Here is a tiny trained network, its code and every weight. The questions are about switching its units off for an input and a target symbol, where a switched-off unit gives its printed mean instead of its output.

import numpy as np


def w(rows, s, z=0):
    codes = np.array(rows[::2]) - 128.0
    scale = np.full(codes.shape[1], s)
    scale[-1] = z or s
    return codes * scale


def softmax(a):
    e = np.exp(a - a.max(-1, keepdims=True))
    return e / e.sum(-1, keepdims=True)


def log_softmax(a):
    a = a - a.max(-1, keepdims=True)
    return a - np.log(np.exp(a).sum(-1, keepdims=True))


def net(x, mask):
    ids = ['ΔΠΨβγζλσ'.index(c) for c in x.split()]
    T = len(ids)
    res = E[ids] + P[:T]
    u = 0
    for l in range(3):
        r = res
        for j in range(2):
            rows = slice(4 * j, 4 * j + 4)
            q, k, v = (r @ M[l][rows].T for M in (Q, K, V))
            z = softmax(np.where(np.tri(T) > 0, q @ k.T / 4**0.5, -1e9)) @ v
            o = O[l][rows]
            res = res + np.where(mask[u + j], z, o[:, -1]) @ o[:, :-1]
        u += 2
    return log_softmax(res[-1] @ U[:, :-1].T + U[:, -1])


Q, K, V, O = {}, {}, {}, {}
E = w([
[96,95,186],'Δ',
[77,132,238],'Π',
[90,188,180],'Ψ',
[169,124,10],'β',
[112,120,124],'γ',
[130,71,107],'ζ',
[127,189,52],'λ',
[104,159,139],'σ',
],0.013)
P = w([
[57,161,153],'0',
[231,195,117],'1',
[129,96,109],'2',
[240,192,118],'3',
[129,93,99],'4',
[251,194,124],'5',
[128,93,96],'6',
],0.016)
Q[0] = w([
[249,69,84],'L0H0',
[102,68,180],'L0H0',
[40,41,60],'L0H0',
[116,65,97],'L0H0',
[83,209,95],'L0H1',
[73,105,100],'L0H1',
[254,59,138],'L0H1',
[59,189,135],'L0H1',
],0.0093)
K[0] = w([
[89,115,57],'L0H0',
[24,96,176],'L0H0',
[209,2,135],'L0H0',
[149,167,97],'L0H0',
[87,168,114],'L0H1',
[141,83,117],'L0H1',
[194,105,117],'L0H1',
[150,93,107],'L0H1',
],0.0099)
V[0] = w([
[255,37,146],'L0H0',
[189,159,122],'L0H0',
[181,218,161],'L0H0',
[91,142,68],'L0H0',
[93,113,71],'L0H1',
[123,200,95],'L0H1',
[214,103,165],'L0H1',
[185,133,167],'L0H1',
],0.009)
O[0] = w([
[90,96,187,31],'L0H0',
[113,85,217,197],'L0H0',
[166,106,94,252],'L0H0',
[125,255,197,175],'L0H0',
[76,94,98,87],'L0H1',
[246,125,215,252],'L0H1',
[181,192,110,156],'L0H1',
[225,156,250,178],'L0H1',
],0.0045,0.0031)
Q[1] = w([
[81,64,14],'L1H0',
[149,32,64],'L1H0',
[138,35,184],'L1H0',
[123,126,252],'L1H0',
[117,50,97],'L1H1',
[55,131,77],'L1H1',
[60,199,169],'L1H1',
[140,168,54],'L1H1',
],0.013)
K[1] = w([
[205,88,9],'L1H0',
[143,59,102],'L1H0',
[130,65,163],'L1H0',
[114,155,251],'L1H0',
[162,38,162],'L1H1',
[221,142,120],'L1H1',
[149,152,192],'L1H1',
[133,166,101],'L1H1',
],0.017)
V[1] = w([
[180,49,85],'L1H0',
[179,142,83],'L1H0',
[28,178,105],'L1H0',
[128,158,239],'L1H0',
[33,17,113],'L1H1',
[174,201,152],'L1H1',
[143,104,248],'L1H1',
[62,29,119],'L1H1',
],0.014)
O[1] = w([
[164,184,57,4],'L1H0',
[137,246,117,115],'L1H0',
[137,105,177,254],'L1H0',
[174,1,137,155],'L1H0',
[62,104,26,142],'L1H1',
[190,142,251,135],'L1H1',
[40,45,190,20],'L1H1',
[70,67,7,112],'L1H1',
],0.0074,0.0053)
Q[2] = w([
[41,127,71],'L2H0',
[72,97,109],'L2H0',
[184,54,80],'L2H0',
[158,105,59],'L2H0',
[86,52,158],'L2H1',
[211,12,205],'L2H1',
[237,228,61],'L2H1',
[112,91,110],'L2H1',
],0.011)
K[2] = w([
[174,114,105],'L2H0',
[150,94,138],'L2H0',
[112,111,148],'L2H0',
[110,161,95],'L2H0',
[4,119,193],'L2H1',
[99,102,155],'L2H1',
[182,129,94],'L2H1',
[99,124,118],'L2H1',
],0.017)
V[2] = w([
[196,116,8],'L2H0',
[102,185,124],'L2H0',
[90,182,150],'L2H0',
[67,80,157],'L2H0',
[153,151,120],'L2H1',
[136,112,176],'L2H1',
[51,97,151],'L2H1',
[215,120,93],'L2H1',
],0.012)
O[2] = w([
[177,142,83,3],'L2H0',
[176,151,138,158],'L2H0',
[186,175,121,182],'L2H0',
[2,173,143,178],'L2H0',
[51,123,116,149],'L2H1',
[209,128,109,158],'L2H1',
[199,129,136,64],'L2H1',
[45,154,145,196],'L2H1',
],0.0077,0.0063)
U = w([
[174,9,47,201],'Δ',
[136,2,142,116],'Π',
[186,91,190,16],'Ψ',
[212,141,49,132],'β',
[83,132,92,216],'γ',
[114,75,5,140],'ζ',
[173,191,160,6],'λ',
[93,137,158,158],'σ',
],0.0082,0.011)

Each question gives the input, a string of symbols that net reads in full, and the target symbol t.
The units are the heads (4 rows each of Q, K, V and O). Each row of codes is followed by its name. A weight is (code - 128) times the scale printed after its matrix; where a second scale follows, it is the last column's (O and U).
mask holds one flag per head, layer by layer. A switched-off head (its flag False) gives its mean, the last column of its rows in O, instead of its output. The means were averaged over made-up inputs and are rounded, as every weight is.
A unit's drop is (log p(t) with every unit on - log p(t) with that unit switched off) / (log p(t) with every unit on - log p(t) with every unit switched off).
The circuit of an input: a set's keep is (log p(t) with only the set's units on - log p(t) with every unit switched off) / (log p(t) with every unit on - log p(t) with every unit switched off). Starting from all 6 units, units are removed one at a time, each time the one whose removal leaves the highest keep (on an exact tie, the one counted first), for as long as the keep stays at least 0.8.
circuit, biggest first: the units of the circuit, biggest drop first
most important unit: the unit with the biggest drop
which heads matter: for each layer, one digit per head in row order, 1 if its drop is at least 0.15 and else 0, layers parted by /
input β Π Π Δ, target β: circuit, biggest first	L2H0, L0H1, L1H1
input γ ζ ζ β λ, target λ: most important unit	L1H1
input Δ β σ Π β λ, target Δ: circuit, biggest first	L1H1, L1H0, L0H1
input β β β Ψ Π Δ λ, target λ: circuit, biggest first	L1H1, L2H0, L1H0, L2H1
input Ψ β ζ Π, target Ψ: circuit, biggest first	L2H1, L1H1
input Π Ψ ζ, target ζ: which heads matter	00 / 11 / 00
input γ σ Ψ σ β Π, target γ: which heads matter	11 / 01 / 01
input Ψ Π β λ, target Ψ: circuit, biggest first	L1H0, L1H1
input ζ γ σ Δ β β, target ζ: circuit, biggest first	L1H1, L0H1
input λ Π Ψ ζ, target λ: circuit, biggest first	L0H0, L1H1
input Δ Ψ Δ Ψ, target Δ: circuit, biggest first	L1H1, L0H1, L1H0
input β Ψ λ λ Ψ Ψ, target β: circuit, biggest first	L0H1, L1H1
input β Π σ Π σ λ ζ, target ζ: which heads matter	00 / 11 / 11
input β λ λ Ψ, target β: most important unit	L2H0
input ζ Π σ Δ β ζ σ, target σ: circuit, biggest first	L1H1, L1H0, L2H1, L0H1
input Ψ Δ γ γ Π ζ, target Ψ: which heads matter	11 / 11 / 01
input Π γ Π β, target Π: circuit, biggest first	L0H0, L1H0, L0H1
input σ λ λ ζ Δ ζ, target σ: which heads matter	11 / 10 / 11
input γ Π σ σ, target γ: circuit, biggest first	L0H0, L0H1, L2H1, L1H1
input ζ β Δ β λ γ, target ζ: which heads matter	01 / 01 / 11
input Ψ σ Ψ, target Ψ: circuit, biggest first	L1H1, L2H1
input β ζ Π Π Δ σ, target β: which heads matter	11 / 11 / 10
input β Π Ψ, target Ψ: which heads matter	00 / 01 / 01
input Ψ Ψ λ σ, target Ψ: which heads matter	10 / 11 / 01
input Π β Δ σ, target Π: which heads matter	00 / 10 / 11
input λ σ Δ Ψ, target λ: most important unit	L0H0
input γ β Δ λ Ψ γ, target γ: circuit, biggest first	L2H1
input Δ Π λ Π β Δ, target Δ: which heads matter	01 / 11 / 01
input β ζ γ γ Ψ ζ, target β: which heads matter	11 / 11 / 10
input λ Δ Π Π, target λ: which heads matter	10 / 11 / 11
